[128 = 0]
1 [150  82 120 143 105 113 193  85 141 152 156 120 132 116 133 137 139 133
 122  82  99 197 127 114 123 132 138  96 110 116 177  93 123 135 117 148
 132 170 121 131 200 169 108 127 106 142 162 116 119 109  98 160 136 147
 164 147  96 126 117  56 138 109 122 166  93]
2 [107  93  75  93 106 144 161 120 140  83  78 104  72  89 126 163 102 155
 151 118 147  96  98 151 120 176  86 107 108 122 167  59  87  82 123 152
 108 129  90 146 138  94 142 109 226 127  94 149 159 112 119 130 163 123
 172  89 112 132  72 102 135 136 130 108 118]
3 [145 110 104 132 101  99 151 132  90  84 122 139 114 156  69 119  91 127
 130 136 133  65 124 118  80 142 124 106 126 129 107 127 107 150 102 136
 107 131 156 119 187 154 127 122 111  74  82 102 125 141 129 149 134 130
 143 151 136 144 144  94  78 149  93 164 142]
4 [ 80 114 126 151 118 102 137 118 101 176 155 182  66 132  66 152 110 128
 134 157 105 101 124 127  51 128  94  79 162 169  86 124 138 164 111 202
 178 162 166 141 199 179 143 122  97  81  77 124 152 138  74 130 165 160
 147 169 182 135 141 130  83 136 105 182 146]
5 [127 163 120 146 163 111 102 130 125 137 189  85 200 135 108 125  89 131
 146 138 117 120 129  97 148 131 183 160 113 142 127 190 159 138 153 116
 103 166 165 134 142 168  97 128 100 103 135 111 123 114 172 146 110 145
 139 147 132  88 126  78 106 116  87 162 121]
6 [146 136 118 134 146  89 118 125 111 120 114 156 118 122 139 160 102 110
 183 181  96  97 146 136 104 108 121 137 116 153  98 155 158 153 117 135
 116  99 141 112 145 169 124  92 121 101  55 153 117 138 108 122 128 110
 160 126 121 121 151 147  77 105  94 178 146] => 3 4 5 1
7 [145  91 124 166 118  96 142 149 100 137 150 164 147 150 128 169  98  97
 105 149 101 129 130 129  72  95 129 154 148 128 114 128 164 123 115 129
 133 149 130 169 189 209 132 116 103  76 111 128 149 112 138 139 118 130
 149 149 158 156 166 102  72 126 106 161 115] => 3 6 4 5
8 [129 137 166 118 121 120  77 158 139 105 133 208 149 162 144 140 124  93
 163 151 113 110 151 134 102 100 139 175 141 140 121 105 118 109 127 128
 151 125 113 120  81 199 138 115 124 101 118 116 126 115 161 127 135  93
 114 125 179 122 134 190 116 149 104 140 154] => 6 7 3 5
9 [149 109 172 160  99 129 128  94 100 189 152 180 112 121 110 176 116 110
 105 130  47 179 121 114 118  96 116 105 125 145 201  70 143 131 114 162
 181 170 139 126 178 198  83 167  91 105 176 131 125 126  98 116 187 163
 108 148 171 142 115 119 130 140 108 162 118] => 1 7 4 8
10 [130 118  79 109 103 120 155 144 113  59  88 115  83  99 124 107 103 119
 147 129 172  71 126 121 123 161  76 153 108 129 140 102 101 106  95 130
 109 124 138 137 178  83 151 120 171  99 114 115 154 145 143 125 117 117
 155 138 113 179  88 165 113 132 121 127 107] => 2 3 6 7
11 [104 125  57 122 108 123 142 118 177 118 109  54 116 135 143  76 103 129
 138 108 115 123 153 129 169 127  87 164 101 107 131 126 108  41 121 118
  94 138 109 126 106  51 106 143 165 177 126 123 157 121 102 158  78 136
 153 124  50 117 113  87 132 134 161 146 133] => 10 2 1 5
12 [183 155 159 137 130 142 128 144 123 197 147 208 149 130 203 225 123  95
 100 146  98 207 157 111  64  88 132 132 151 145 148 109 146 147 161 175
 147 161  88 134  89 207  84 110  72 125 218 191 118 154 101  99 138 136
  75 131 135 155 146 157 123 118 128 128 124] => 9 8 7 1
13 [104 133  66  88 109 135 177 115 142 116  86   7  46 117 111  94 111 152
 153 103 106 145 104 124 146 169 105 141 118  87 111 130  90  92 100 125
 102 122 117 115 104  56 107 131 146 143 115 139 188 140  80 150 119 142
 179 123  85 109  88   7 127  95 137 171 128] => 11 2 10 1
14 [143 147 133 116 121 110 121 162 109 127 147 191 153 124 193 175 138 105
 114 142 115 142 146 116  71  90 129 153 139  95 148 101 147 138 164 131
 108 131  88 104  63 170  94 103 151 122 189 145 146 128 140 132 116 100
 114 128 140 121 159 170 122  99 114 133 126] => 8 12 7 6
15 [154 164 149 117 101 131 159 128 156 138 139 157 175 123 211 187 171 103
 117 167 158 189 127 116 152 177 165 146 114 114 137  86 151  79 150 120
  77 111  75 142  37 185 107 101 145 180 205 186 105 118 138 138 137 120
  79 114 101  81 142 115 165  75 134  81  93] => 14 12 8 1
16 [136 158 199 137 140 119 119 115 138 130 164 183 167 183 144 176 143 105
  90 184 113 181 163  93 118 114 158 173 120 132  87 144 128 145 197 135
 127 146 111 131  65 177 134 123 120 142 179 141  87 111 149 163 120 106
  89 114 156 120 125 174 110 122 104  99 138] => 14 8 12 15
17 [160 156 111 119 113 127 142 153 164 120 104  72 175 119 189 143 140 140
 166 112 138 161  91 113 150 143 171 168  80  53 145 101 147  84 142 119
  72  91  83 139  60  73 107 118 166 187 167 167 188 115 105 136 110 113
 139  96  48  85  86 104 153 101 143 114 109] => 11 15 13 14
18 [105 124  92 153 106 126 128 142  85 129  99 158  82 129 144 141  87 116
 170 153 132  67 137 133  58 128  67 137 113 107 123 137 124 156 117 140
 119 110 112 118 145 130 113 119 155 123  93 118 155 141 107 117 146 126
 145 154 143 149 113 136  80 105 104 151 140] => 6 3 10 7
19 [119 120  88 148 112 107  94 116 114 125 120 113 124 152 144 140  96 136
 155 140 121  60 133 116  86 159 117 155 111 118 133 152 140 141 144 114
 118 133 127 157 179 126 123 139 121 110  90  74 131 136 122 150 143 138
 165 163 103 125 137  89  74 142  81 174 116] => 3 18 6 7
20 [161 106 137 101 119 116 186 123 110 139 151  99  83 108 136 158 139 106
  94 128  78 173 123 119 115 125 127  88 142 126 167  88 132 108 129 161
 153 141 129 120 141 192 103 125 112  83 173 148 148 152 112 123 186 138
 155 170 175 137 119  99 142 119 143 168 111] => 9 1 7 14
21 [118 116  59 125 128  98 115 131  91  94  94 146 112 116 115 109 115  88
 175 128 155  23 134 127  59 165 113 138 115 117 120 184 103 124 110 159
 100 109 101 152 141 151 145 100 151 120  70 124 116 134 108 135 110 103
 177 147 154 128 139 161  38 150  99 162 171] => 18 3 19 6
22 [113 112  72 100 100 124 147 135 125 146 122  79  78 101 135 126 110 124
 149 146 151 112 127 133 157 154 136 161 103  66 130 139 119 133 148 116
  99 110  98 122 117  72 143 155 171 129 113 104 144 132 116 137  96 168
 178 129  49 112 120 127 124 100 108 118 144] => 11 10 13 19
23 [133 105 108 119  92 127 162 116 154 136  90  64 117 116 162 127 105 131
 118  99 100 142 128 122 172 125  88 148 136 105 143 124 136 117 126 107
 106  89 109 117 133  73 132 140 120 140 155 118 156  91  90 137 129 137
 125 134 120 130 104  84 154  87 138 133 111] => 11 22 13 1
24 [129  68 151 183 155 116  82 107  98 136 147 126 182 130 135 123  96 117
 101 103  94  99 141 115 155  92 145 140 105 126 116 187 139 140 152 111
 132 147  86 142 157 156 115 164 106 109 150 101 136 128 149 138 141 125
 131 158 131 150 122  95 105 146  70 162 106] => 5 19 7 3
25 [141  90  78 126  96 139 132 137 144 125  68  38  70  96 123 100 117 139
 112 109 136 163 117  82 144 144 115 134 133 103 151 137 102 137 123 122
 122 124 142 149 169  84 116 149 133 151 151 110 138 149 118 161 133 162
 159 109  62 122 114  30 121  94 128 181 109] => 13 23 22 11
26 [171  70 134 163  84 166 150 143 164 171 160 174 122  90 165 166 132 137
  94  96  91 186 143  87  55  97 108  84 146 137 124  97 143 122 123 155
 125  85 110 116 116 166  96 121 172 161 190 192 122 136 109 151 216 122
  92 138 188 101 132 168 199 111 163 100 126] => 20 14 12 9
27 [153 106  72 126  66 135 170 132 128 150 149  79 112 120 112 156  88 113
  77  74  73 198 133  76 158  94 101  79 159  96 168  88 119 115  96 136
 154 145 129 159 159 149  70 139 107 130 203 140 132 131 121 146 110 170
 173 164 135 132 143  50 136 113 142 177  99] => 1 20 25 23
28 [113 151 154 187 127 101 122 128 112 170 170 147 180 178 155 179 120 116
  76 111 148 165 143 128 133 116 155 176 131 118 116 153 183 120 119 124
 117 172 144 147 124 203  80 138 100 104 152  92 127 109 147 177 133 154
 105 134 107 122 166 137 130 119  80 167 133] => 5 7 24 16
29 [101  84 100 144 107 104 150 134  99 151 126 134  84 114 100 146 111 134
 132 135  89  84 137 129  62 102  97  69 144 161 112 139 113 140 102 152
 163 161 150 116 172 159 150 116 127  85 127 125  93 126  92 109 148 120
 145 127 163 151 165 132 112 132 106 196 127] => 4 3 18 7
30 [176 121 163 125 101 129 180  99 138 121 171  76 146 109 178 158 156 165
  72 127  78 213 143 117 143 135 102 111 139 152 168  59 126  90  97 141
 109 117 121 135 132 147  73 131  97 135 215 185 118 142 102 156 137 142
 104 127 136 125 128 119 156  81 156 120  94] => 20 1 27 23
31 [100 141  53 113 105 124 163 122 121 119 101  65  49 100 121 145 107 178
 174 133 119  98 111 140 100 172  73 133 130  77 170  94 122  90  96 153
  95  77 124 125 129  67 139 125 165 159  84 136 183 129  55 147 154 126
 156 108  86 134  78  74 149 103 143 120 100] => 2 13 23 22
32 [134 174 200 144 145 167 121 156 133 140 112 151 157 154 202 195 133  98
 132 163 171 164 155 100 169 142 165 153  99 137 132 122 130 130 175 103
 117 120 126 137  58 177  70 106 130 153 189 141 106 144 151 104 101 132
  94 124 104  79 124 135 148 105 107 104 140] => 15 16 14 28
33 [ 98 134  82 144 106  87 144 154 117 134 122  43 143 140 195 137 144  98
 148 123 144 116 132 139 140 180 127 175 118  70  82 109 106 116 118 107
  21 107 112 131  69  60  88 101 106 161 163 145 137 103 128 166  79 105
 209  83  63 114 119 115 122 118  97 134 119] => 17 22 11 23
34 [139 145 171 117 132 109  87 135 104 135 179 193 172 155 143 136 143 120
 109 153 100  98 131 178 103 108 130 157 168 134 116 130 156 120 161 154
 111  85 114 115  83 195  84 140 101 142 136 135 132 116 178 128  96 114
 109 146 154 115 127 210 127 119 114  93 156] => 8 14 16 28
35 [105 134 112 122 122 153 119 178 156  73 131  68 164 158 186 154 159 119
 150 148 162 121 133 140 123 162 110 179  91  78  69 116 132 115 157 168
  63 139 125 124  75  99 136 111 152 128 163 150 136 115 102 155 104  99
 117  93  96 114  97 136 145 128 118  95  94] => 33 17 22 23
36 [168 155 169 147  92 112 109 148 148 127 156 197 171 159 195 187 139 137
 141 195 103 138 168 145  93 146 122 154 104 123  93 120 156 133 163 159
  81 147  78 142  50 174  80 123 116 152 191 147 136 114 115 130 128  79
 104 136 187 138 130 195 121  97 128 112 140] => 14 16 34 8
37 [123 118  97 142 126  90 131 124 108 128 118 173  64 139  73 171  92 124
 122 115 101  88 141 126  66 121 115  98 137 173 109 157 147 181 107 184
 170 148 167 134 197 170 128 129  96 100  77  97 125 154 132 132 152 155
 158 166 167 147 158 131  76 144  96 175 163] => 4 29 3 7
38 [117 119 159 120  80 153 157 113 135 139 115  81  92 137 109 159 121 152
 132 107 102 206 145 111 167 152 133  90 126 133 177  80 139  98 109 144
 126 145 117 131 115  91 101 128 121 166 218 133 113 153 103 116 146 158
 120 108 118 103 105  91 157 106 170 155 100] => 30 23 1 27
39 [132 150 132 130 154  97 111 178 102  97 108 175 115 149 121 187 177 100
 163 183 150  29 127 138  48 131 105 112 134 148  83 121 105 169 144 119
 112 107 122 137 105 134 135 112 144 126  66 138 157 148  90  97 128 105
 129 107 151 122 140 184 110 128 107  98 143] => 18 6 21 8
40 [ 77 167  65 130 138 149 130 161 127  93  75  71 131 119 112 133 119 124
 194 136 160  78 142 167  91 178 111 142 123 108  78 159 121 131 110 124
  72  73 146 129  60  73 142 117 189 148  74 156 161 127  86 153 143 142
 127 140 102 108 116 122 100 109 164  96 144] => 31 22 35 18
41 [114 120  72 132  88 108 171 125  97  85  93  79   1 109 104  93 117 138
 169  87 169  70 136 145  66 174 102 131 125 108 102 156 128 108  95 133
  78 141 169 136 101  65 135 129 135 142 101 106 167 135  95 130 140 130
 145  93  91  96  89 112 101 161 126 139 133] => 31 10 40 13
42 [152 162 114 113 117  99 144 172 118  74  85 158  56 151 196 135 158 115
 135 113 171  94 130 125  43 154 122 121 155 125  88 122 137 128  91 156
  88 107  76 111  43 161 119  97 190 104 111 204 178 117  96 112 115  70
 111  93 124 117 131 203 114  95 130  85 134] => 39 14 18 35
43 [ 90  74  70 121 112 137 187 144 140 138 100  63 110 121 173 106 136 154
 165  91 158 129 116 115 142 157 110 129 109  56 136 149 105 111 129 114
  81  95 101 119 138  49 137 119 202 132 137 125 159 131 107 133 133 160
 135 119  44 119  99 102 170 154 152 127 117] => 22 11 23 31
44 [ 54 113 137 130 109 118 128 162  95 109 122 195  90 111  92 164  81 105
 117 166 139  66 140 127  74 121 102 105 151 152 112 130 139 154  72 197
 149 175 131 128 167 195 142 112  90  81  66 128 118 151 126 108 128 140
 145 147 182 131 157 134  80 145 101 134 158] => 37 4 29 3
45 [183 153 186 125  99 130 124 134 150 174 182 199 184 143 172 167 145 104
  93 141  97 193 140 107 108 109 160 113 146 160  94 164 146 136 151 131
 166 141 147 138 108 193 108 116  71 106 189 129 113 114 156 118 109 142
 101 141 130 105 146 135  99  93 117 169 152] => 16 12 28 14
46 [122 119 151 157 132 111 131 133 115 198 192 150 162 174 136 144  74 111
 105 123  69 133 148 133 107  76 134 112 168 122  80 137 149 130 131 145
 135 199 135 127 129 221 100 127  63 125 160 142 105 136 157 124 141 127
 132 174 175 145 167 107 111 113  96 185 118] => 7 28 45 24
47 [107 105 128 137 123 159 188 116 166 147 144  78 140 152 127 165 138 133
  70  82 102 225 134 114 164 133 135 126 120 124 168  81 130 109 101 152
 129 159 154 146 146 123 118 115 109 152 180 113 104  91  94 169 148 139
 115 144 131 136 162  93 151 134 143 140  97] => 1 38 30 27
48 [ 87 167 130 140 133 122  85 139 142  92 107 247 184 141 171 162 159  99
 117 197 167  73 137 149 108 101 130 157 136 126 114 110 112 128 133 165
 127 111 115 129  70 131 118 133 150 102 101 148 141 129 142  76 114  92
  82 100 157 114 160 215  82 157 126  74 137] => 8 39 34 14
49 [128 119 121 145 150 130  92 112 124 158 184  91 147 167 108 125 105 120
 124 124 112 152 139 141 146 127 159 154 110 138 130 171 121 137 149 121
 114 157 146 148 149 156  80 137  36 125 163  72 114 154 142 189 135 170
 165 146 123 111 141  64 107 132  98 200 131] => 5 24 28 19
50 [124 144  89 121 109 136 160 145 138 122  77 154 110 104 149 165 143 148
 165 111  85 108 139 146  66 126  92  56 175 154 137  79 118 114 102 119
 130 101  95 110 121 130 125 117 192 130 177 170 124 144 102  95 195 114
 102 138 169 138 105 157 131 112 166 132 135] => 26 18 29 20
51 [147 145 154  82  77 102 170 113 130 111 113 153 107 110 166 124 149 113
 123  83 118 164 159 109  90 144  91  75 171 125 143 103 129 148 119 164
 116  91  79 102 130 135 126 138 120 120 139 173 141 112 109 114 160 128
  96 106 135 150 103 147 105 146 126 149 115] => 50 20 23 14
52 [139 154 118 162 143  73 122 137 154 181 134  79 167 145 125 160 121 141
 126 102  88 184 131  97 198 113 141 122  95 156 132 168 148 133 145  96
 127 190 122 111 176 128  98 156  78  93 153  95 140 122 150 156 112 166
 153 159  93 121 132  50 131 139 121 193 127] => 49 5 24 1
53 [132 174 155 119 110 143 126 148 100  59  85 135 104 135 181 123 144 101
 128 132 115 106 148 115  97 119 116 125 132  93  98 113 136 130 134 126
  87 126  89 134  57 138 118  89 159 161 149 157 153 118 118 123 117 119
 108  95 135 108 117 199 129  60 164  90 126] => 42 14 35 36
54 [ 75 139  93 109 126 122 138 116 106  81 139 132 122 127  94 121  92 155
 156 142 178  47 125 161  82 163 137 152  98 124 131 176 110 148 123 135
  87 144 138 124 141 107 126  96 104 111  52  86 162 118 121 141 142 147
 139 139 110 116  97 127 108 138  68 136 135] => 19 3 18 21
55 [ 86 137 110 140 141 117 111 125 108 112 118 111  87 129  96 113 103 148
 148 134 139  63 132 151 136 151 145 139 111 140 114 134 123 127 110 138
 111 171 150 152 200 127 155 146  75 110  79  70 131 115 140 124 124 140
 168 134  96 119 123  95  78 145 100 131 157] => 19 54 3 37
56 [127 119 103 106 112 107 147 151  93 103 132 193  95 125 124 153 125 107
 159 172 123  37 134 148  53 170 116 118 122 139 119 129 118 152 129 151
  76 100 101 135 128 176  95 105 142 108  95 122 141 143 139 103 148 119
 148 144 135 103 130 165  94 122 111 151 139] => 18 39 21 6
57 [156 109 140 153  96 142 160 108 117 177 161 184  70 113  94 181  74 145
 125 103  86 118 149 127  73  85 108  45 154 181 150 121 105 119 123 207
 160 152 115 134 130 209 130 133 105  84 176 141 136 159 102 105 170 163
  91 140 162 139 121 129  97 109 110 172 108] => 9 29 20 4
58 [126 106  94 169 130 138 179 106 133 147 131  77  86 138  94 125 108 145
 149 115 126 131 140  78 107 129 114 113 127 116 162 152 106 126 114 118
 147 159 143 113 185 100 129 136 137 162 126 124 121 138 144 179 135 127
 128 167  87 111 134  42 129 114  81 151 104] => 25 1 19 23
59 [181 113 145 169  70 100 155 132 128 158 144 180 153 119 155 241 169 112
 115 140  75 183 158 127  91 109 158 113 174 136 128  93 135 131 127 162
 183 149 115 111 117 217  75 115 103  89 255 162 120 156 128 106 167  98
  88 148 174 153 147 175 125  92 133 140 149] => 12 45 14 9
60 [128 184 162 168 110 124 118 141 121 112 150 176 141 135 179 167 140 116
 123 175 126 101 146 138  67 141 151 133 141 125 125 148 153 110 122 154
  93  98  95 101  50 191  79 137 104  91 148 133 147 135 128 111 142  73
  81 115 176 130 120 205  97 124 114 137 127] => 36 14 34 8
61 [ 97 102  89 107 104 129 176 157 148 127  67  57  91 101 121  92 115 146
 162 123 164 113 151 131 136 146 100 136 113  80 122 151 143 125 133  99
  83 121  72 103  92  37 110  90 149 159  98 141 189 110  89 146 103 143
 160  86  65  63  97 111 121  97 140 118 122] => 22 43 11 13
62 [160 117 125 147 100 127 173 113  89 120 172 148  81 133 111 123 104 117
 126 108  99 121 120 126  96 124 105  69 117 153 133 132 110 143 112 123
 145 152 141 124 180 160 107 145 123 110 148 159 152 132  77 122 149 140
 166 133 164 155 152  78 103 123 130 142 113] => 29 20 3 1
63 [ 91 100 139 140 111 140 142  69 142 222 157  78 143 132 110 128 111 149
  98  94 112 223 169  97 166  99 128 124 100 167 169 123 141 127 138 119
 115 170 137 125 157 156  74 114 109 127 174 136  96 134 141 162 107 165
 131 153  88 108 142  55 158 104 115 167 111] => 1 47 52 49
64 [ 21 134 125 116 124 108 115 135 135  78 111  67 110 148 103 165  92 168
 182 176 149  41 120 148 122 145 142 149  96 124 121 198 131 128  91 126
  52 160 166 143 129  94 146 116 102 109  47  84 157 118 141 126  91 138
 136 133  97 126 114 107  61 132  93 142 177] => 54 55 19 3
65 [149  66  88 139 141 141 131 140 116 124 120 142 100 120  87 105 106 113
 121 111 115  85 126  98 118 123  98  70 147 158 117 165 138 123  90 140
 124 142 135 123 214 148 154 137 111 118 118 140 107 140  85 152 175 141
 142 152 122 123 133 118 109 147 116 175 153] => 29 3 62 37
